Below are the code and all the weights of a small trained network. Each question names an input and a target symbol and asks about switching units off, where a switched-off unit gives its printed mean instead of its output.

import numpy as np


def w(rows, s, z=0):
    codes = np.array(rows[::2]) - 128.0
    scale = np.full(codes.shape[1], s)
    scale[-1] = z or s
    return codes * scale


def norm(h):
    return h / np.sqrt((h * h).mean(-1, keepdims=True) + 1e-5)


def f(y):
    return np.maximum(y, 0)


def softmax(a):
    e = np.exp(a - a.max(-1, keepdims=True))
    return e / e.sum(-1, keepdims=True)


def log_softmax(a):
    a = a - a.max(-1, keepdims=True)
    return a - np.log(np.exp(a).sum(-1, keepdims=True))


def net(x, mask):
    ids = ['ΘΦΨαγδη'.index(c) for c in x.split()]
    T = len(ids)
    res = E[ids] + P[:T]
    r = norm(res)
    for j in range(3):
        rows = slice(2 * j, 2 * j + 2)
        q, k, v = (r @ M[0][rows].T for M in (Q, K, V))
        z = softmax(np.where(np.tri(T) > 0, q @ k.T / 2**0.5, -1e9)) @ v
        o = O[0][rows]
        res = res + np.where(mask[j], z, o[:, -1]) @ o[:, :-1]
    y = f(norm(res) @ A[0][:, :-1].T + A[0][:, -1])
    res = res + np.where(mask[3:11], y, B[0][:, -1]) @ B[0][:, :-1]
    return log_softmax(norm(res)[-1] @ U[:, :-1].T + U[:, -1])


Q, K, V, O, A, B = {}, {}, {}, {}, {}, {}
E = w([
[177,95,98,165,146,141,80,201],'Θ',
[191,177,142,229,121,146,147,131],'Φ',
[108,66,103,159,124,150,125,171],'Ψ',
[77,145,110,165,106,121,98,92],'α',
[152,126,150,149,123,67,219,73],'γ',
[81,208,146,112,130,2,73,88],'δ',
[36,187,94,72,106,206,115,119],'η',
],0.021)
P = w([
[155,68,47,190,128,94,98,209],'0',
[91,81,35,133,140,84,123,110],'1',
[112,104,82,90,156,101,110,35],'2',
[122,113,113,158,98,131,166,119],'3',
[86,196,137,254,122,97,195,100],'4',
[136,167,110,171,209,132,98,127],'5',
[120,172,127,166,150,100,134,165],'6',
[157,202,157,205,170,135,154,123],'7',
[196,93,96,128,143,212,140,177],'8',
[235,152,120,147,36,173,172,164],'9',
[174,210,37,252,219,109,163,84],'10',
],0.0085)
Q[0] = w([
[153,113,133,75,169,167,176,97],'H0',
[132,2,144,235,100,115,61,186],'H0',
[134,97,141,205,54,120,160,94],'H1',
[167,164,134,76,206,77,196,131],'H1',
[116,59,191,96,137,94,81,127],'H2',
[107,90,50,205,131,146,109,98],'H2',
],0.0087)
K[0] = w([
[212,80,71,119,69,85,243,181],'H0',
[65,97,45,168,97,223,80,67],'H0',
[89,187,185,30,250,61,111,153],'H1',
[154,76,72,12,55,233,47,91],'H1',
[92,85,173,253,146,52,65,89],'H2',
[105,220,201,100,94,158,164,162],'H2',
],0.0068)
V[0] = w([
[198,140,163,75,240,154,111,177],'H0',
[184,94,135,119,151,2,178,140],'H0',
[216,73,207,82,208,104,82,79],'H1',
[161,98,173,135,177,162,208,106],'H1',
[134,23,244,166,119,24,198,117],'H2',
[182,27,151,157,122,162,155,182],'H2',
],0.0085)
O[0] = w([
[99,135,133,144,113,124,139,165,8],'H0',
[109,108,70,48,165,37,121,148,94],'H0',
[156,75,89,176,138,77,150,180,48],'H1',
[139,151,77,151,182,171,142,175,81],'H1',
[248,38,135,108,162,91,125,93,84],'H2',
[96,128,211,60,173,153,172,115,115],'H2',
],0.014,0.011)
A[0] = w([
[114,123,140,101,142,41,73,109,2],'N0',
[113,158,114,202,64,169,101,156,134],'N1',
[206,123,75,168,2,85,142,97,91],'N2',
[184,120,228,60,146,189,172,102,34],'N3',
[181,131,99,114,138,183,113,78,76],'N4',
[163,160,114,86,203,40,163,157,219],'N5',
[132,201,135,158,165,190,93,85,154],'N6',
[60,136,89,27,114,110,112,149,47],'N7',
],0.0078,0.0036)
B[0] = w([
[126,166,137,161,147,154,51,175,150],'N0',
[127,186,107,195,125,193,123,139,231],'N1',
[128,178,244,140,183,60,121,134,181],'N2',
[72,82,125,112,147,92,119,132,200],'N3',
[124,49,170,168,141,72,111,150,176],'N4',
[209,163,113,165,93,140,124,153,170],'N5',
[121,125,85,76,108,170,141,133,254],'N6',
[92,131,82,186,98,126,177,144,158],'N7',
],0.011,0.0076)
U = w([
[194,104,111,150,156,121,183,90,254],'Θ',
[128,124,201,134,66,231,70,1,61],'Φ',
[139,148,168,180,62,66,24,156,186],'Ψ',
[115,161,86,117,97,155,151,159,98],'α',
[150,203,117,97,121,202,183,146,121],'γ',
[83,162,194,141,127,130,154,242,81],'δ',
[43,83,240,131,238,197,157,107,105],'η',
],0.0072,0.0044)

Each question gives the input, a string of symbols that net reads in full, and the target symbol t.
The units are the heads (2 rows each of Q, K, V and O) and the neurons (one row each of A and B). Each row of codes is followed by its name. A weight is (code - 128) times the scale printed after its matrix; where a second scale follows, it is the last column's (O, A, B and U).
mask holds one flag per unit, heads first, then neurons. A switched-off unit (its flag False) gives its mean, the last column of its rows in O or B, instead of its output. The means were averaged over made-up inputs and are rounded, as every weight is.
A unit's drop is (log p(t) with every unit on - log p(t) with that unit switched off) / (log p(t) with every unit on - log p(t) with every unit switched off).
The circuit of an input: a set's keep is (log p(t) with only the set's units on - log p(t) with every unit switched off) / (log p(t) with every unit on - log p(t) with every unit switched off). Starting from all 11 units, units are removed one at a time, each time the one whose removal leaves the highest keep (on an exact tie, the one counted first), for as long as the keep stays at least 0.8.
units of the circuit, in order: the units of the circuit, biggest drop first
unit that matters most: the unit with the biggest drop
heads that matter: for each layer, one digit per head in row order, 1 if its drop is at least 0.15 and else 0, layers parted by /
drop of u: that unit's drop, to one decimal
input γ α Φ, target Θ: units of the circuit, in order : (H2; H1)
input Ψ Ψ γ δ γ Θ Ψ Ψ γ Ψ Φ, target Θ: heads that matter : 001
input α Ψ Θ γ Ψ Ψ Θ γ Θ α, target Θ: units of the circuit, in order : (H1; H2)
input δ Ψ Φ, target Ψ: units of the circuit, in order : (H1; H0)
input Φ γ Ψ γ Ψ Ψ Ψ δ γ α, target Ψ: heads that matter : 010
input Θ η γ Ψ δ η, target α: heads that matter : 100
input Ψ δ Θ, target Ψ: heads that matter : 001
input Ψ Ψ Ψ, target η: units of the circuit, in order : (H2)
input α η γ γ, target Ψ: units of the circuit, in order : (H0; H2; N0)
input Θ Θ Θ, target δ: heads that matter : 111
input Ψ Ψ γ, target Θ: heads that matter : 101
input Ψ γ Ψ Ψ Ψ Ψ Ψ Ψ Ψ Ψ Φ, target η: heads that matter : 001
input δ δ Θ, target Ψ: heads that matter : 000
input α α Ψ δ Ψ α Θ, target Φ: heads that matter : 110
input α Ψ α Θ Ψ α δ δ γ α, target Ψ: units of the circuit, in order : (H1; N2)
input Ψ γ α, target Θ: unit that matters most : H2
input Ψ Θ γ α Θ, target Θ: drop of H2 : 0.5
input Θ Ψ Θ, target η: drop of N1 : 0.0
input δ Θ Θ Θ Ψ Ψ Ψ Ψ, target η: drop of H2 : 1.4
input Θ α γ Ψ γ α γ Ψ, target Θ: units of the circuit, in order : (H2)
